Below are the code and all the weights of a small trained network. Each question names an input and a class and asks about switching units off, where a switched-off unit gives its printed mean instead of its output.

import numpy as np


def w(rows, s, z=0):
    codes = np.array(rows[::2]) - 128.0
    scale = np.full(codes.shape[1], s)
    scale[-1] = z or s
    return codes * scale


def norm(h):
    return h / np.sqrt((h * h).mean(-1, keepdims=True) + 1e-5)


def f(y):
    return np.maximum(y, 0)


def log_softmax(a):
    a = a - a.max(-1, keepdims=True)
    return a - np.log(np.exp(a).sum(-1, keepdims=True))


def net(x, mask):
    res = np.array(x, float).reshape(1, 5) / 4 @ E
    u = 0
    for l in range(3):
        y = f(norm(res) @ A[l][:, :-1].T + A[l][:, -1])
        res = res + np.where(mask[u : u + 7], y, B[l][:, -1]) @ B[l][:, :-1]
        u += 7
    return log_softmax(norm(res)[-1] @ U[:, :-1].T + U[:, -1])


A, B = {}, {}
E = w([
[127,130,128],'x0',
[127,124,129],'x1',
[207,100,147],'x2',
[85,2,150],'x3',
[38,149,199],'x4',
],0.0044)
A[0] = w([
[70,58,92,96],'L0N1',
[161,151,202,2],'L0N2',
[136,80,147,119],'L0N3',
[110,124,37,104],'L0N4',
[160,170,134,134],'L0N5',
[115,127,244,104],'L0N6',
[138,120,198,55],'L0N7',
],0.011,0.0037)
B[0] = w([
[183,76,17,235],'L0N1',
[89,118,1,157],'L0N2',
[135,168,202,196],'L0N3',
[109,39,81,193],'L0N4',
[125,192,68,213],'L0N5',
[144,237,81,252],'L0N6',
[204,158,97,169],'L0N7',
],0.013,0.0037)
A[1] = w([
[127,123,140,88],'L1N1',
[80,104,31,65],'L1N2',
[157,1,217,20],'L1N3',
[127,126,131,106],'L1N4',
[87,100,60,1],'L1N5',
[125,124,138,68],'L1N6',
[124,127,146,106],'L1N7',
],0.0082,0.00057)
B[1] = w([
[136,114,120,128],'L1N1',
[101,242,121,253],'L1N2',
[72,103,254,158],'L1N3',
[127,133,125,128],'L1N4',
[137,226,103,200],'L1N5',
[131,132,118,128],'L1N6',
[139,124,142,128],'L1N7',
],0.01,0.0044)
A[2] = w([
[184,254,249,216],'L2N1',
[20,125,154,84],'L2N2',
[235,63,46,255],'L2N3',
[128,127,127,99],'L2N4',
[141,35,217,139],'L2N5',
[52,187,152,218],'L2N6',
[132,98,140,78],'L2N7',
],0.0089,0.00097)
B[2] = w([
[129,13,135,254],'L2N1',
[162,112,158,137],'L2N2',
[192,91,179,236],'L2N3',
[125,125,125,128],'L2N4',
[5,136,189,154],'L2N5',
[108,122,180,202],'L2N6',
[104,128,147,133],'L2N7',
],0.016,0.0054)
U = w([
[90,254,40,94],'0',
[254,60,104,253],'1',
[36,66,255,24],'2',
],0.0082,0.00027)

Each question gives the input, the list of numbers given to net, and the class t.
The units are the neurons (one row each of A and B). Each row of codes is followed by its name. A weight is (code - 128) times the scale printed after its matrix; where a second scale follows, it is the last column's (A, B and U).
mask holds one flag per neuron, layer by layer. A switched-off neuron (its flag False) gives its mean, the last column of its row in B, instead of its output. The means were averaged over made-up inputs and are rounded, as every weight is.
A unit's drop is (log p(t) with every unit on - log p(t) with that unit switched off) / (log p(t) with every unit on - log p(t) with every unit switched off).
The circuit of an input: a set's keep is (log p(t) with only the set's units on - log p(t) with every unit switched off) / (log p(t) with every unit on - log p(t) with every unit switched off). Starting from the 12 units with the biggest drops (on a tie, the unit counted first), units are removed one at a time, each time the one whose removal leaves the highest keep (on an exact tie, the one counted first), for as long as the keep stays at least 0.8.
circuit, biggest first: the units of the circuit, biggest drop first
k most important neurons: the k neurons with the biggest drops, biggest first
k most important neurons of layer l: the k neurons of layer l with the biggest drops, biggest first
input [2,8,2,8,8], class 1: circuit, biggest first -> [L0N6, L0N1]
input [5,-8,6,0,6], class 0: circuit, biggest first -> [L0N6]
input [-4,-2,0,-3,2], class 2: 3 most important neurons -> [L0N1, L2N6, L0N7]
input [-4,6,0,-1,0], class 0: 3 most important neurons -> [L2N3, L0N5, L0N3]
input [1,7,2,-1,6], class 0: 3 most important neurons -> [L0N6, L0N2, L2N3]
input [-1,0,1,4,-5], class 2: 2 most important neurons -> [L0N6, L0N5]
input [2,8,-8,2,7], class 0: 2 most important neurons of layer 1 -> [L1N3, L1N5]
input [4,-7,-2,-7,7], class 2: 2 most important neurons -> [L0N1, L2N1]
input [4,-8,-8,-5,2], class 2: circuit, biggest first -> [L0N1, L2N1]
input [4,8,4,8,-7], class 2: circuit, biggest first -> [L0N6, L1N3, L2N5]
input [8,-5,-8,8,-1], class 1: 2 most important neurons of layer 0 -> [L0N1, L0N6]
input [8,5,2,8,7], class 1: 2 most important neurons of layer 0 -> [L0N7, L0N3]
input [-8,-3,7,-2,1], class 0: 2 most important neurons of layer 0 -> [L0N2, L0N5]
input [8,-4,8,0,4], class 0: most important neuron -> [L0N2]
input [1,6,-6,5,1], class 0: 2 most important neurons of layer 1 -> [L1N2, L1N5]
input [1,-7,-1,6,7], class 0: 2 most important neurons -> [L0N1, L2N3]
input [-3,-3,4,1,-5], class 2: 2 most important neurons -> [L0N1, L0N6]
input [-7,-3,3,5,-7], class 2: 2 most important neurons -> [L0N6, L1N3]
input [0,7,-2,-4,7], class 2: 2 most important neurons -> [L0N1, L2N1]
input [-1,3,-7,-1,1], class 2: 4 most important neurons -> [L2N6, L0N6, L0N5, L0N1]
input [7,0,6,6,7], class 1: most important neuron of layer 0 -> [L0N6]
input [4,3,-7,8,3], class 0: 2 most important neurons -> [L0N1, L1N2]
input [6,6,-3,2,8], class 0: 3 most important neurons of layer 0 -> [L0N3, L0N1, L0N6]
input [1,3,3,0,3], class 0: 2 most important neurons of layer 0 -> [L0N6, L0N2]
